Below are the code and all the weights of a small trained network. Each question names an input and a class and asks about switching units off, where a switched-off unit gives its printed mean instead of its output.

import numpy as np


def w(rows, s, z=0):
    codes = np.array(rows[::2]) - 128.0
    scale = np.full(codes.shape[1], s)
    scale[-1] = z or s
    return codes * scale


def norm(h):
    return h / np.sqrt((h * h).mean(-1, keepdims=True) + 1e-5)


def f(y):
    return y / 2 * (1 + np.tanh(0.7978845608 * (y + 0.044715 * y**3)))


def log_softmax(a):
    a = a - a.max(-1, keepdims=True)
    return a - np.log(np.exp(a).sum(-1, keepdims=True))


def net(x, mask):
    res = np.array(x, float).reshape(1, 2) / 4 @ E
    u = 0
    for l in range(3):
        y = f(norm(res) @ A[l][:, :-1].T + A[l][:, -1])
        res = res + np.where(mask[u : u + 9], y, B[l][:, -1]) @ B[l][:, :-1]
        u += 9
    return log_softmax(norm(res)[-1] @ U[:, :-1].T + U[:, -1])


A, B = {}, {}
E = w([
[192,136,136,250,145],'x0',
[155,93,6,183,100],'x1',
],0.011)
A[0] = w([
[102,77,118,42,25,111],'0.n0',
[89,241,182,152,154,250],'0.n1',
[187,83,201,16,185,110],'0.n2',
[58,134,198,104,165,66],'0.n3',
[233,88,254,176,64,122],'0.n4',
[90,120,106,29,145,119],'0.n5',
[63,114,126,72,133,96],'0.n6',
[20,191,83,38,104,87],'0.n7',
[159,216,194,145,62,231],'0.n8',
],0.0066,0.0022)
B[0] = w([
[181,194,144,108,172,223],'0.n0',
[117,157,70,210,28,220],'0.n1',
[254,113,112,138,119,213],'0.n2',
[173,118,108,110,90,188],'0.n3',
[103,123,61,75,138,214],'0.n4',
[132,177,89,193,161,222],'0.n5',
[167,67,37,142,167,182],'0.n6',
[75,83,135,89,236,252],'0.n7',
[92,102,119,89,72,195],'0.n8',
],0.006,0.0039)
A[1] = w([
[104,156,190,80,101,116],'1.n0',
[97,105,69,6,103,197],'1.n1',
[151,138,64,132,122,94],'1.n2',
[119,160,124,151,196,4],'1.n3',
[144,165,151,172,61,166],'1.n4',
[146,175,111,201,161,110],'1.n5',
[187,204,103,158,175,104],'1.n6',
[128,146,92,160,41,117],'1.n7',
[117,106,197,134,107,31],'1.n8',
],0.011,0.0017)
B[1] = w([
[29,87,94,180,68,163],'1.n0',
[125,156,164,172,166,254],'1.n1',
[189,144,130,99,1,192],'1.n2',
[151,117,101,86,131,131],'1.n3',
[106,162,163,104,205,197],'1.n4',
[71,154,156,67,172,195],'1.n5',
[101,204,162,88,139,177],'1.n6',
[161,145,135,101,164,209],'1.n7',
[138,27,111,84,109,130],'1.n8',
],0.0071,0.0072)
A[2] = w([
[208,133,107,93,148,194],'2.n0',
[111,87,73,164,83,5],'2.n1',
[91,191,145,87,152,221],'2.n2',
[77,85,37,177,117,89],'2.n3',
[129,2,56,103,181,201],'2.n4',
[97,113,17,178,83,147],'2.n5',
[94,124,244,118,136,113],'2.n6',
[182,155,89,172,92,205],'2.n7',
[229,116,122,232,159,168],'2.n8',
],0.0082,0.0016)
B[2] = w([
[199,23,131,20,16,204],'2.n0',
[76,95,101,143,96,137],'2.n1',
[207,109,75,212,157,254],'2.n2',
[42,115,121,110,131,161],'2.n3',
[118,209,169,174,174,168],'2.n4',
[58,142,109,253,27,209],'2.n5',
[44,14,147,136,54,216],'2.n6',
[62,42,164,22,161,218],'2.n7',
[88,154,190,125,182,215],'2.n8',
],0.0067,0.0047)
U = w([
[117,176,126,172,243,249],'0',
[126,83,130,147,2,243],'1',
[239,136,113,112,117,6],'2',
],0.0094,0.0021)

Each question gives the input, the list of numbers given to net, and the class t.
The units are the neurons (one row each of A and B). Each row of codes is followed by its name. A weight is (code - 128) times the scale printed after its matrix; where a second scale follows, it is the last column's (A, B and U).
mask holds one flag per neuron, layer by layer. A switched-off neuron (its flag False) gives its mean, the last column of its row in B, instead of its output. The means were averaged over made-up inputs and are rounded, as every weight is.
A unit's drop is (log p(t) with every unit on - log p(t) with that unit switched off) / (log p(t) with every unit on - log p(t) with every unit switched off).
The circuit of an input: a set's keep is (log p(t) with only the set's units on - log p(t) with every unit switched off) / (log p(t) with every unit on - log p(t) with every unit switched off). Starting from the 12 units with the biggest drops (on a tie, the unit counted first), units are removed one at a time, each time the one whose removal leaves the highest keep (on an exact tie, the one counted first), for as long as the keep stays at least 0.8.
circuit, biggest first: the units of the circuit, biggest drop first
most important unit: the unit with the biggest drop
k most important neurons: the k neurons with the biggest drops, biggest first
top k neurons in layer l: the k neurons of layer l with the biggest drops, biggest first
drop when u is switched off: that unit's drop, to one decimal
input [-4,-7], class 1: most important unit -> 2.n6
input [-8,8], class 0: circuit, biggest first -> (2.n4; 1.n1)
input [-8,6], class 0: circuit, biggest first -> (0.n7; 1.n1; 2.n4)
input [-5,5], class 0: circuit, biggest first -> (1.n1; 2.n4)
input [-3,-3], class 2: 3 most important neurons -> (0.n2; 0.n6; 0.n5)
input [3,3], class 2: 4 most important neurons -> (1.n1; 0.n7; 0.n6; 1.n5)
input [0,0], class 2: top 4 neurons in layer 0 -> (0.n7; 0.n0; 0.n4; 0.n5)
input [2,-4], class 1: 2 most important neurons -> (0.n5; 0.n8)
input [-6,5], class 0: 3 most important neurons -> (0.n7; 0.n1; 1.n1)
input [2,3], class 2: 3 most important neurons -> (0.n7; 0.n6; 1.n5)
input [6,-7], class 1: 4 most important neurons -> (2.n6; 0.n5; 0.n8; 1.n8)
input [4,-5], class 1: 2 most important neurons -> (2.n6; 0.n5)
input [2,-2], class 2: top 2 neurons in layer 0 -> (0.n1; 0.n4)
input [-7,4], class 0: most important neuron -> (0.n7)
input [3,1], class 2: top 2 neurons in layer 0 -> (0.n4; 0.n5)
input [-7,6], class 0: top 2 neurons in layer 1 -> (1.n1; 1.n0)
input [-7,7], class 0: top 4 neurons in layer 0 -> (0.n7; 0.n1; 0.n2; 0.n3)
input [-1,-2], class 2: top 2 neurons in layer 0 -> (0.n2; 0.n5)
input [-6,4], class 0: top 2 neurons in layer 0 -> (0.n7; 0.n2)
input [2,2], class 2: most important unit -> 1.n1
input [5,-7], class 1: drop when 0.n1 is switched off -> 0.0
input [-8,1], class 0: drop when 0.n7 is switched off -> 0.4
